Below is a small trained network, with its code and all its weights. Each question gives an input and a class and asks what happens when units are switched off, that is, made to give their printed mean instead of their output.

import numpy as np


def w(rows, s, z=0):
    codes = np.array(rows[::2]) - 128.0
    scale = np.full(codes.shape[1], s)
    scale[-1] = z or s
    return codes * scale


def f(y):
    return np.maximum(y, 0)


def log_softmax(a):
    a = a - a.max(-1, keepdims=True)
    return a - np.log(np.exp(a).sum(-1, keepdims=True))


def net(x, mask):
    res = np.array(x, float).reshape(1, 6) / 4 @ E
    y = f(res @ A[0][:, :-1].T + A[0][:, -1])
    res = res + np.where(mask, y, B[0][:, -1]) @ B[0][:, :-1]
    return log_softmax(res[-1] @ U[:, :-1].T + U[:, -1])


A, B = {}, {}
E = w([
[74,225,205,185,69,152,97],'x0',
[125,186,140,88,235,139,98],'x1',
[126,128,127,127,127,126,130],'x2',
[28,94,125,136,158,26,103],'x3',
[104,122,75,254,191,202,129],'x4',
[83,65,147,110,116,198,32],'x5',
],0.0095)
A[0] = w([
[114,116,151,85,93,119,147,34],'neuron 0',
[134,116,148,87,116,107,103,28],'neuron 1',
[142,170,155,77,117,72,136,56],'neuron 2',
[103,145,187,157,115,145,118,25],'neuron 3',
[74,80,140,144,136,56,127,94],'neuron 4',
[178,131,163,65,105,206,185,63],'neuron 5',
[150,35,53,88,160,102,142,59],'neuron 6',
[161,200,140,179,153,30,248,185],'neuron 7',
[163,156,138,120,163,157,102,194],'neuron 8',
[55,117,131,127,148,57,98,132],'neuron 9',
[113,121,87,168,48,94,214,229],'neuron 10',
[114,148,136,73,114,119,146,1],'neuron 11',
[93,125,129,154,162,90,150,127],'neuron 12',
[115,150,98,206,175,124,173,60],'neuron 13',
[143,156,183,68,124,81,158,51],'neuron 14',
[71,64,128,100,99,191,41,117],'neuron 15',
[110,227,147,85,227,120,138,171],'neuron 16',
[111,157,130,74,97,109,181,67],'neuron 17',
[135,129,84,198,154,149,93,3],'neuron 18',
[100,217,147,159,87,108,103,16],'neuron 19',
[98,187,143,154,76,121,81,36],'neuron 20',
[117,100,118,156,40,137,140,163],'neuron 21',
],0.012,0.0036)
B[0] = w([
[75,118,141,116,95,143,138,150],'neuron 0',
[61,103,63,112,98,207,134,151],'neuron 1',
[83,102,77,148,122,193,123,177],'neuron 2',
[114,158,89,104,210,89,175,171],'neuron 3',
[154,185,157,117,121,182,167,191],'neuron 4',
[128,197,152,132,124,176,172,178],'neuron 5',
[150,150,87,102,181,83,208,196],'neuron 6',
[179,159,101,79,101,120,39,251],'neuron 7',
[144,138,178,153,112,117,138,182],'neuron 8',
[213,189,179,169,93,208,169,206],'neuron 9',
[168,32,187,98,182,159,77,204],'neuron 10',
[51,108,94,157,150,159,143,147],'neuron 11',
[130,190,168,135,87,156,119,175],'neuron 12',
[13,90,66,135,77,211,91,198],'neuron 13',
[81,109,102,114,79,179,133,179],'neuron 14',
[158,159,91,98,142,131,2,217],'neuron 15',
[130,42,219,118,163,97,98,233],'neuron 16',
[64,105,124,114,104,154,103,162],'neuron 17',
[65,134,111,111,109,156,182,180],'neuron 18',
[151,156,74,41,186,89,199,195],'neuron 19',
[130,158,96,71,192,51,184,189],'neuron 20',
[109,116,196,118,190,114,143,182],'neuron 21',
],0.0083,0.014)
U = w([
[2,116,47,114,101,156,122,80],'0',
[138,161,48,62,195,28,201,81],'1',
[136,132,146,105,136,118,105,254],'2',
[170,154,88,90,107,87,20,107],'3',
[181,209,185,156,94,168,176,114],'4',
[113,50,229,109,172,82,102,142],'5',
[167,113,187,200,98,33,116,101],'6',
],0.0098,0.0085)

Each question gives the input, the list of numbers given to net, and the class t.
The units are the neurons (one row each of A and B). Each row of codes is followed by its name. A weight is (code - 128) times the scale printed after its matrix; where a second scale follows, it is the last column's (A, B and U).
mask holds one flag per neuron, in row order. A switched-off neuron (its flag False) gives its mean, the last column of its row in B, instead of its output. The means were averaged over made-up inputs and are rounded, as every weight is.
A unit's drop is (log p(t) with every unit on - log p(t) with that unit switched off) / (log p(t) with every unit on - log p(t) with every unit switched off).
The circuit of an input: a set's keep is (log p(t) with only the set's units on - log p(t) with every unit switched off) / (log p(t) with every unit on - log p(t) with every unit switched off). Starting from the 12 units with the biggest drops (on a tie, the unit counted first), units are removed one at a time, each time the one whose removal leaves the highest keep (on an exact tie, the one counted first), for as long as the keep stays at least 0.8.
units of the circuit, in order: the units of the circuit, biggest drop first
unit that matters most: the unit with the biggest drop
top k neurons: the k neurons with the biggest drops, biggest first
drop of u: that unit's drop, to one decimal
input [5,-8,-4,-6,5,6], class 5: units of the circuit, in order -> (neuron 21)
input [5,-2,-3,-3,-2,6], class 3: top 2 neurons -> (neuron 15; neuron 6)
input [7,5,2,-2,5,-8], class 3: top 3 neurons -> (neuron 7; neuron 13; neuron 6)
input [4,-3,2,-2,-3,7], class 3: top 2 neurons -> (neuron 15; neuron 16)
input [3,5,2,8,6,-6], class 4: top 4 neurons -> (neuron 9; neuron 12; neuron 4; neuron 15)
input [5,-3,7,-7,2,-7], class 2: units of the circuit, in order -> (neuron 10; neuron 9)
input [6,-7,6,-6,-5,-2], class 5: top 3 neurons -> (neuron 10; neuron 21; neuron 9)
input [-5,2,6,-5,6,3], class 0: top 2 neurons -> (neuron 9; neuron 18)
input [-7,-5,2,-5,1,6], class 1: top 2 neurons -> (neuron 6; neuron 7)
input [-3,-8,-7,2,-6,-5], class 5: top 4 neurons -> (neuron 10; neuron 21; neuron 13; neuron 15)
input [-1,0,3,8,6,-7], class 4: top 3 neurons -> (neuron 9; neuron 4; neuron 12)
input [-5,-4,1,-3,-5,-6], class 3: top 2 neurons -> (neuron 7; neuron 10)
input [1,-6,3,-7,8,5], class 0: top 3 neurons -> (neuron 18; neuron 9; neuron 16)
input [1,5,2,4,8,-2], class 0: unit that matters most -> neuron 13
input [4,-6,-7,8,-2,5], class 4: top 4 neurons -> (neuron 9; neuron 4; neuron 16; neuron 7)
input [7,8,2,2,2,-3], class 5: top 2 neurons -> (neuron 16; neuron 6)
input [-7,1,0,-8,-4,-3], class 4: top 4 neurons -> (neuron 5; neuron 19; neuron 20; neuron 3)
input [0,4,-5,6,-2,3], class 4: units of the circuit, in order -> (neuron 9; neuron 4)
input [7,7,6,7,-2,1], class 1: top 4 neurons -> (neuron 19; neuron 20; neuron 3; neuron 10)
input [6,7,-1,5,-1,7], class 3: units of the circuit, in order -> (neuron 15)
input [5,-1,5,2,2,-3], class 1: units of the circuit, in order -> (neuron 19; neuron 20)
input [-8,-1,-5,7,-2,3], class 1: drop of neuron 6 -> 3.6
input [6,-2,5,-6,8,-3], class 0: drop of neuron 13 -> 0.7
input [-7,3,-1,-6,-8,8], class 0: drop of neuron 7 -> 0.2
input [8,2,8,3,-1,1], class 1: drop of neuron 4 -> 0.0
